Group, then class
[ 39 -14   9  -5  12  -3 -78   6  -3 -70  14  18   6   8   7  19   7   0
  31   3 -26   2 -22 -57  12  17  -8  19   4   3  -7 -18   4  31 -10  -6
  -2  72   0   0  23  -4 -17  12  49] : <28>.(71)
[ 21  16   5  11  -8   5 -41  -2  -3   3 -20   8   2  -5  -4 -15   2  -7
  11 -12 -14  18  -2 -59   9  14   1   0  58  -4   3  -5   0   3   4 -11
   5   4   0   4  17  -9   3 -14  47] : <34>.(63)
[ 38   4   1 -13   8   1 -35  -6  10  14 -12  15  13  11  -7  25   9   2
  35  -3 -10  20 -11 -40  -4  38  10  -4   4   5  -4   2  -4   7  15  -3
 -22   5  10   0  20   1 -10   4  34] : <28>.(71)
[ 26   7 -12  12   3   3 -52  -5  15   3 -12  21   8   0  -4  23   4  10
  -9 -11  -2   0 -25 -36   4  13 -14   6  21   6  -6  11   1   1 -35   3
   5   2 -28  -2  13  -5  -7  -3  11] : <34>.(64)
[ 48   7  -4   1 -13  -4 -98 -11  14 -26 -15  10  -8  -3  -6  10   1  -3
  14  -1  -2   0 -24 -27   7   0  33  -1  15   7  -7   8  -4   3 -15   6
   0  -1 -18  -2  18 -10 -11  -5  28] : <34>.(63)
[  2  -1  -4  -1   3  -1 -19  -6  12  -7  21  -3 -19   4  -4  -8 -10  -4
  20   6  -4   1 -11 -11  12  -5  -9   7   2   6  -2  -3   5  15  -6   9
  -4  -6  -2  -8  -5   1  -3   9  11] : <28>.(66)
[ 22  12   4  23   3   5 -79   0   9  -6  -5  -8   0   3  14  21   0  -8
  14 -11  -3   8 -28 -34   1  13  -3 -10   7  -3   3   4  -3   4 -21   6
   7   6 -29   0  13 -16 -15   6  20] : <34>.(64)
[ 21  -3   7  -8  -3   2 -75 -11   7 -12 -11   9   7  -1  -1  23   0 -22
 -10  -2  -4   7   8  11  -7  14  -2  -4 -11  -5   0  14   7 -18  -2  -8
 -12 -15   3  -5  23 -12 -14 -11  34] : <34>.(63)
[  9  24   0  37  -4   4 -97  -7   3  -2 -17   3  -7  -5   9  18  29  -6
  12 -16 -10  14   7 -35   8   7  -2 -11   3   3   1  12   8  -7  -5 -10
  -7 -22  -8  -6  35 -19 -17  10  23] : <34>.(63)
[-21  -1   3  -1   7   0 -37  12  -8 -22 -11  11  -1  -1   6  14  -8   4
  12  -7 -24   5   1 -31   0   5   7   4   2  -1  -6   9  14  -3  -1 -10
   4  -4  14  13  -7  -1 -18 -12  31] : <34>.(63)
[ 10   6   0  -8   3 -32 -67   9   1   6 -19   2   9  -5  -7  27   4  -8
  23   6 -17  -4 -12  -1 -19   4   7   5   2   5  -3   5 -16  -3  -9   2
   1  -1  -6  -1   7   2 -10  -4  23] : <34>.(63)
[ 49   2   4 -75   2 -10 -98 -30  29 -23   4  -1   2 -13  -3 -10  -7  -6
 -17   4  -7  -9   5 -52  22   5 -21   8   4  -1  -4   9   1  26  -8  -4
  -2   6   7  -5  18  -9 -14  -3  86] : <28>.(66)
[ 25   5  -9  11  -5 -40 -94 -14   2  19 -12   4  -2  -4 -22  -7   9   2
   5 -11 -19   5   7 -31   5  15  -1 -12   6   4   4  12   4   7 -11 -10
  14   4 -14   2  13 -12 -13  -3  24] : <34>.(64)
[ 19   7   4   9  14  14 -12  -9   2 -14   2   7  -7   5  -1  29   9   1
  14   2  -6  -1  -7 -42   5   5   5  15   7  51  -6 -12 -11  -2 -53  14
  -8   2 -19  -6  20   8 -30   5  31] : <28>.(71)
[ 60   5  14  -2   8   5 -50 -13  12 -15   5   0   1  -1  -2  23  -2   6
   9   0 -16   6  -1 -36  18  33 -15   2   7  -4   1   0   1  25   7  -5
 -12  -4  27  -9  16 -19   0   6  34] : <28>.(71)
[ 18  14   3  12   0   3 -77   0  12  -2 -16   4  -3   3   5  17  14 -19
   5  11 -13   8   7 -36   8   7  -2  -8 -10   8   0   7  -4  -7 -24   1
   4   5 -16   9  13  -5  -7  -6  34] : <34>.(63)
[ 34  10  -2 -21  -1   7 -98 -15  25 -24  -1   4 -13  -8 -11  54  -5  -7
  10 -11 -16  14  -7 -46  11  20  -8   2   2   3  -3  -2  13  23 -24 -10
 -52   7 -24 -10  14 -40 -11  -1  42] : <28>.(66)
[ 29  -4   2 -15   1  18 -34  -9  22 -10   5   7   1  -1  10  -2   3  -5
  -3   6  -9   8 -14  -1  18  15  -9   5   3  -4 -25  -1  -2  15 -19  -1
   1  12 -15  -5  10  -3  -7   9  18] : <28>.(66)
[ 50  18   0   9 -15  -7 -98 -17  11  13 -13  16  -2   4  -3  16   3   3
  17  -8   4   9  12 -34  12  18   2   4   1   5  12  19  10  13  -4  -8
   4   0 -14 -14  15 -20 -11   1  34] : <34>.(63)
[ 29  13   7  32  12   1 -35 -11  11 -11  -4   7  -1  -1  -2  18   5  -2
  18  -7 -10   2   3 -23   1  27   1   0  13  -2  13   0   3  22   2  -2
  -8  -8   2  -9  19 -13  12  -1  43] : <28>.(71)
[ 44   5   5  -2  17   2 -24   4   6   4  -5  10   7  -7  -4  25   6   2
  12  82 -22   2  -7   3  11  21  -3 -13  -4   5  -9 -14   7   9  -7   1
  -4   4   5  -6   4   1  -6  -2  19] : <28>.(71)
